Here is a tiny trained network, its code and every weight. The questions are about switching its units off for an input and a class, where a switched-off unit gives its printed mean instead of its output.

import numpy as np


def w(rows, s, z=0):
    codes = np.array(rows[::2]) - 128.0
    scale = np.full(codes.shape[1], s)
    scale[-1] = z or s
    return codes * scale


def f(y):
    return y / 2 * (1 + np.tanh(0.7978845608 * (y + 0.044715 * y**3)))


def log_softmax(a):
    a = a - a.max(-1, keepdims=True)
    return a - np.log(np.exp(a).sum(-1, keepdims=True))


def net(x, mask):
    res = np.array(x, float).reshape(1, 8) / 4 @ E
    y = f(res @ A[0][:, :-1].T + A[0][:, -1])
    res = res + np.where(mask, y, B[0][:, -1]) @ B[0][:, :-1]
    return log_softmax(res[-1] @ U[:, :-1].T + U[:, -1])


A, B = {}, {}
E = w([
[110,161,199,137,69,116,162,96,165,157],'x0',
[175,80,125,180,118,177,45,114,88,139],'x1',
[144,86,168,195,193,85,224,179,66,169],'x2',
[40,161,151,3,62,129,156,210,72,126],'x3',
[133,108,31,174,101,114,124,100,120,86],'x4',
[54,90,149,110,109,209,116,65,146,222],'x5',
[153,60,128,169,67,209,114,27,34,89],'x6',
[172,161,154,196,128,57,121,97,141,111],'x7',
],0.0065)
A[0] = w([
[121,87,143,151,141,162,187,110,134,168,61],'N1',
[153,122,120,131,153,110,125,120,115,169,56],'N2',
[138,120,66,185,168,128,96,115,251,156,253],'N3',
[32,55,93,139,107,176,144,61,125,198,208],'N4',
[102,156,97,96,88,134,135,127,165,118,79],'N5',
[148,140,135,149,170,50,206,169,105,125,203],'N6',
],0.013,0.0045)
B[0] = w([
[17,237,166,78,101,212,55,129,107,91,160],'N1',
[102,206,95,139,188,81,91,150,212,107,133],'N2',
[212,12,147,35,84,96,227,37,143,104,230],'N3',
[96,122,79,71,98,246,105,48,62,79,251],'N4',
[98,127,175,4,76,66,194,133,231,80,178],'N5',
[199,2,58,153,129,174,89,78,64,191,238],'N6',
],0.0081,0.011)
U = w([
[227,49,74,177,93,172,154,75,22,121,234],'0',
[67,176,140,38,77,134,190,248,112,180,71],'1',
[103,216,122,181,208,121,72,142,149,136,16],'2',
[171,137,157,109,128,67,185,105,231,112,90],'3',
[102,193,124,230,152,115,116,175,131,132,13],'4',
[43,194,97,65,75,207,78,117,106,126,205],'5',
[86,175,162,210,162,143,135,139,121,123,46],'6',
[156,110,66,120,146,91,87,254,117,184,3],'7',
],0.007,0.0041)

Each question gives the input, the list of numbers given to net, and the class t.
The units are the neurons (one row each of A and B). Each row of codes is followed by its name. A weight is (code - 128) times the scale printed after its matrix; where a second scale follows, it is the last column's (A, B and U).
mask holds one flag per neuron, in row order. A switched-off neuron (its flag False) gives its mean, the last column of its row in B, instead of its output. The means were averaged over made-up inputs and are rounded, as every weight is.
A unit's drop is (log p(t) with every unit on - log p(t) with that unit switched off) / (log p(t) with every unit on - log p(t) with every unit switched off).
The circuit of an input: a set's keep is (log p(t) with only the set's units on - log p(t) with every unit switched off) / (log p(t) with every unit on - log p(t) with every unit switched off). Starting from all 6 units, units are removed one at a time, each time the one whose removal leaves the highest keep (on an exact tie, the one counted first), for as long as the keep stays at least 0.8.
circuit, biggest first: the units of the circuit, biggest drop first
unit that matters most: the unit with the biggest drop
k most important neurons: the k neurons with the biggest drops, biggest first
drop of u: that unit's drop, to one decimal
input [-3,1,0,4,0,-4,-2,-8], class 1: circuit, biggest first -> (N4 N6)
input [-6,-6,-4,1,2,0,1,0], class 3: circuit, biggest first -> (N4 N6)
input [8,7,8,2,-6,2,-1,0], class 5: 2 most important neurons -> (N1 N3)
input [-5,5,0,-7,-2,8,4,-6], class 5: 2 most important neurons -> (N1 N6)
input [0,1,-6,-3,0,-4,0,-8], class 3: circuit, biggest first -> (N6 N4)
input [-6,1,-7,2,6,-7,3,-6], class 5: circuit, biggest first -> (N6)
input [6,2,0,4,8,4,8,2], class 5: 3 most important neurons -> (N6 N3 N4)
input [1,5,-6,-3,0,7,-8,-2], class 3: circuit, biggest first -> (N3 N6)
input [6,7,-7,-1,-1,7,-6,7], class 3: circuit, biggest first -> (N6 N3)
input [7,2,1,4,4,2,-4,0], class 1: 2 most important neurons -> (N6 N4)
input [-6,6,-1,6,-5,-5,-4,2], class 7: 2 most important neurons -> (N4 N3)
input [7,4,6,6,-8,5,-2,-5], class 5: 2 most important neurons -> (N4 N1)
input [-4,0,5,2,-4,2,-5,-5], class 7: 2 most important neurons -> (N3 N4)
input [5,5,-1,7,-5,-8,5,1], class 1: unit that matters most -> N6
input [2,6,3,-4,-2,4,-3,-8], class 5: 2 most important neurons -> (N1 N6)
input [3,8,-7,3,-4,-5,-8,0], class 1: drop of N4 -> 0.1
input [-8,-5,-6,-3,2,-5,1,-3], class 3: drop of N6 -> 0.6
input [2,0,-3,-2,-4,1,3,-6], class 5: drop of N6 -> 0.4
